Below are the code and all the weights of a small trained network. Each question names an input and a class and asks about switching units off, where a switched-off unit gives its printed mean instead of its output.

import numpy as np


def w(rows, s, z=0):
    codes = np.array(rows[::2]) - 128.0
    scale = np.full(codes.shape[1], s)
    scale[-1] = z or s
    return codes * scale


def f(y):
    return np.maximum(y, 0)


def log_softmax(a):
    a = a - a.max(-1, keepdims=True)
    return a - np.log(np.exp(a).sum(-1, keepdims=True))


def net(x, mask):
    res = np.array(x, float).reshape(1, 4) / 4 @ E
    y = f(res @ A[0][:, :-1].T + A[0][:, -1])
    res = res + np.where(mask, y, B[0][:, -1]) @ B[0][:, :-1]
    return log_softmax(res[-1] @ U[:, :-1].T + U[:, -1])


A, B = {}, {}
E = w([
[17,107,53,85,155,123,88],'x0',
[128,251,99,79,86,171,133],'x1',
[117,135,105,183,224,203,194],'x2',
[119,127,131,130,121,128,135],'x3',
],0.011)
A[0] = w([
[138,179,119,86,92,136,107,132],'neuron 1',
[114,147,100,168,232,209,214,181],'neuron 2',
[88,195,74,86,91,112,61,149],'neuron 3',
[172,89,146,124,96,32,80,189],'neuron 4',
[145,95,162,129,81,23,105,193],'neuron 5',
[132,209,100,91,109,186,179,158],'neuron 6',
[128,222,100,117,143,172,188,127],'neuron 7',
[253,167,230,177,97,122,184,255],'neuron 8',
[154,65,155,185,199,135,157,169],'neuron 9',
[122,129,101,211,183,209,157,166],'neuron 10',
[13,84,18,69,157,144,72,202],'neuron 11',
[112,180,56,85,125,150,125,146],'neuron 12',
[117,52,115,218,209,132,143,161],'neuron 13',
[121,202,124,90,32,109,75,152],'neuron 14',
[128,149,95,191,217,227,165,177],'neuron 15',
[127,40,152,143,102,21,100,190],'neuron 16',
],0.007,0.0058)
B[0] = w([
[158,155,175,98,91,102,157,163],'neuron 1',
[140,139,100,175,123,100,220,218],'neuron 2',
[114,176,151,69,121,113,163,185],'neuron 3',
[125,114,140,136,173,165,53,193],'neuron 4',
[130,115,148,134,187,207,44,194],'neuron 5',
[170,192,99,137,123,178,157,186],'neuron 6',
[145,145,86,141,97,200,154,180],'neuron 7',
[254,86,165,181,73,167,102,246],'neuron 8',
[96,58,173,173,106,84,152,193],'neuron 9',
[122,108,100,167,111,88,213,195],'neuron 10',
[27,184,81,54,186,75,118,226],'neuron 11',
[134,174,117,110,135,113,164,173],'neuron 12',
[75,98,137,145,122,59,139,199],'neuron 13',
[168,160,221,59,88,97,125,190],'neuron 14',
[120,120,81,190,107,115,206,211],'neuron 15',
[83,82,109,131,188,169,61,204],'neuron 16',
],0.0077,0.013)
U = w([
[179,30,153,168,160,249,22,253],'0',
[219,184,204,102,57,183,85,167],'1',
[38,102,88,88,220,168,16,160],'2',
[97,198,164,26,92,55,121,208],'3',
[154,31,208,204,63,61,177,121],'4',
[203,132,58,180,52,250,177,29],'5',
[65,75,74,139,155,3,158,36],'6',
[94,225,15,140,181,177,159,25],'7',
],0.0057,0.0015)

Each question gives the input, the list of numbers given to net, and the class t.
The units are the neurons (one row each of A and B). Each row of codes is followed by its name. A weight is (code - 128) times the scale printed after its matrix; where a second scale follows, it is the last column's (A, B and U).
mask holds one flag per neuron, in row order. A switched-off neuron (its flag False) gives its mean, the last column of its row in B, instead of its output. The means were averaged over made-up inputs and are rounded, as every weight is.
A unit's drop is (log p(t) with every unit on - log p(t) with that unit switched off) / (log p(t) with every unit on - log p(t) with every unit switched off).
The circuit of an input: a set's keep is (log p(t) with only the set's units on - log p(t) with every unit switched off) / (log p(t) with every unit on - log p(t) with every unit switched off). Starting from the 12 units with the biggest drops (on a tie, the unit counted first), units are removed one at a time, each time the one whose removal leaves the highest keep (on an exact tie, the one counted first), for as long as the keep stays at least 0.8.
units of the circuit, in order: the units of the circuit, biggest drop first
most important unit: the unit with the biggest drop
k most important neurons: the k neurons with the biggest drops, biggest first
drop of u: that unit's drop, to one decimal
input [-3,0,-7,-2], class 0: units of the circuit, in order -> [neuron 5; neuron 4]
input [3,0,7,3], class 6: most important unit -> neuron 13
input [2,-6,2,-4], class 6: units of the circuit, in order -> [neuron 8; neuron 13]
input [0,6,8,6], class 5: units of the circuit, in order -> [neuron 11; neuron 7]
input [0,0,-8,-8], class 0: units of the circuit, in order -> [neuron 5; neuron 4]
input [-5,-8,0,-8], class 0: units of the circuit, in order -> [neuron 16; neuron 5]
input [-2,3,-8,3], class 1: 2 most important neurons -> [neuron 14; neuron 11]
input [2,-7,-1,-8], class 2: drop of neuron 16 -> 0.1
input [0,-6,-3,-6], class 0: drop of neuron 11 -> 0.2
input [8,3,0,1], class 3: drop of neuron 3 -> 0.2
